Here is a tiny trained network, its code and every weight. The questions are about switching its units off for an input and a class, where a switched-off unit gives its printed mean instead of its output.

import numpy as np


def w(rows, s, z=0):
    codes = np.array(rows[::2]) - 128.0
    scale = np.full(codes.shape[1], s)
    scale[-1] = z or s
    return codes * scale


def f(y):
    return y / 2 * (1 + np.tanh(0.7978845608 * (y + 0.044715 * y**3)))


def log_softmax(a):
    a = a - a.max(-1, keepdims=True)
    return a - np.log(np.exp(a).sum(-1, keepdims=True))


def net(x, mask):
    res = np.array(x, float).reshape(1, 5) / 4 @ E
    y = f(res @ A[0][:, :-1].T + A[0][:, -1])
    res = res + np.where(mask, y, B[0][:, -1]) @ B[0][:, :-1]
    return log_softmax(res[-1] @ U[:, :-1].T + U[:, -1])


A, B = {}, {}
E = w([
[106,230,125,134,33,227,198,117,72],'x0',
[183,131,132,63,82,95,58,105,2],'x1',
[113,103,19,60,121,162,158,80,218],'x2',
[117,88,134,115,109,112,137,158,136],'x3',
[195,191,115,101,141,20,149,198,207],'x4',
],0.011)
A[0] = w([
[52,63,144,192,114,209,46,20,143,107],'n1',
[68,118,148,158,20,168,196,118,92,156],'n2',
[20,137,122,210,164,86,205,89,171,61],'n3',
[52,128,97,173,182,148,198,140,194,103],'n4',
[218,186,86,118,127,121,66,170,183,57],'n5',
[237,56,140,102,204,119,132,105,154,178],'n6',
[71,132,158,119,190,124,203,94,173,114],'n7',
[108,104,7,22,132,163,148,60,210,42],'n8',
[165,42,146,126,212,82,90,61,151,33],'n9',
[78,167,213,253,174,81,159,142,102,86],'n10',
[245,109,72,17,73,145,51,84,91,194],'n11',
[120,143,63,170,152,159,136,117,198,145],'n12',
[171,254,139,68,106,53,189,183,191,2],'n13',
[109,95,169,83,102,187,79,45,108,111],'n14',
[104,57,130,121,249,159,47,135,129,68],'n15',
[150,202,121,76,58,185,144,122,139,189],'n16',
],0.0083,0.0016)
B[0] = w([
[67,61,72,72,115,120,37,142,191,233],'n1',
[190,185,98,108,151,182,133,164,217,227],'n2',
[62,117,99,176,68,82,170,85,80,203],'n3',
[97,84,121,243,87,85,168,84,137,219],'n4',
[107,67,67,55,70,109,66,183,99,177],'n5',
[160,187,147,199,119,166,155,88,135,186],'n6',
[104,80,106,136,122,135,162,76,63,181],'n7',
[192,78,255,66,242,140,104,82,118,252],'n8',
[161,203,75,176,124,200,150,127,116,201],'n9',
[127,27,204,124,150,138,118,149,91,213],'n10',
[96,91,144,217,48,40,216,75,52,221],'n11',
[105,72,162,157,89,109,127,99,96,193],'n12',
[122,106,54,61,147,143,59,166,170,224],'n13',
[159,145,96,97,83,69,77,146,102,189],'n14',
[209,176,53,142,189,185,179,130,192,195],'n15',
[134,161,170,178,143,190,169,142,169,210],'n16',
],0.008,0.013)
U = w([
[96,131,125,160,72,59,194,122,73,93],'0',
[113,125,54,81,114,109,66,164,154,121],'1',
[190,202,98,137,141,173,194,152,157,39],'2',
[157,110,255,111,174,110,120,137,95,248],'3',
],0.014,0.0014)

Each question gives the input, the list of numbers given to net, and the class t.
The units are the neurons (one row each of A and B). Each row of codes is followed by its name. A weight is (code - 128) times the scale printed after its matrix; where a second scale follows, it is the last column's (A, B and U).
mask holds one flag per neuron, in row order. A switched-off neuron (its flag False) gives its mean, the last column of its row in B, instead of its output. The means were averaged over made-up inputs and are rounded, as every weight is.
A unit's drop is (log p(t) with every unit on - log p(t) with that unit switched off) / (log p(t) with every unit on - log p(t) with every unit switched off).
The circuit of an input: a set's keep is (log p(t) with only the set's units on - log p(t) with every unit switched off) / (log p(t) with every unit on - log p(t) with every unit switched off). Starting from the 12 units with the biggest drops (on a tie, the unit counted first), units are removed one at a time, each time the one whose removal leaves the highest keep (on an exact tie, the one counted first), for as long as the keep stays at least 0.8.
circuit, biggest first: the units of the circuit, biggest drop first
most important unit: the unit with the biggest drop
k most important neurons: the k neurons with the biggest drops, biggest first
drop of u: that unit's drop, to one decimal
input [-2,-6,6,8,6], class 0: 2 most important neurons	(n4 n3)
input [5,-1,8,-6,-8], class 1: most important unit	n1
input [-2,6,6,-1,1], class 0: 2 most important neurons	(n11 n10)
input [-7,-1,-5,-7,0], class 2: 2 most important neurons	(n15 n9)
input [-3,8,-7,-4,1], class 0: 2 most important neurons	(n8 n11)
input [-7,8,3,-5,-8], class 0: 3 most important neurons	(n11 n13 n2)
input [-5,-1,-3,5,-4], class 2: 2 most important neurons	(n15 n9)
input [-7,-6,-2,3,2], class 2: 2 most important neurons	(n15 n9)
input [-1,-4,-3,1,-3], class 0: 3 most important neurons	(n8 n13 n3)
input [3,1,-3,2,0], class 2: 3 most important neurons	(n8 n12 n11)
input [6,7,7,4,-8], class 1: 3 most important neurons	(n1 n2 n14)
input [4,-6,1,-5,-6], class 0: 3 most important neurons	(n4 n3 n13)
input [-2,-3,1,6,-5], class 1: drop of n1	0.8
input [7,5,5,-7,8], class 1: circuit, biggest first	(n13)
input [-8,-5,-6,7,-6], class 2: drop of n9	0.2
input [4,-3,5,-1,-5], class 1: drop of n10	0.6
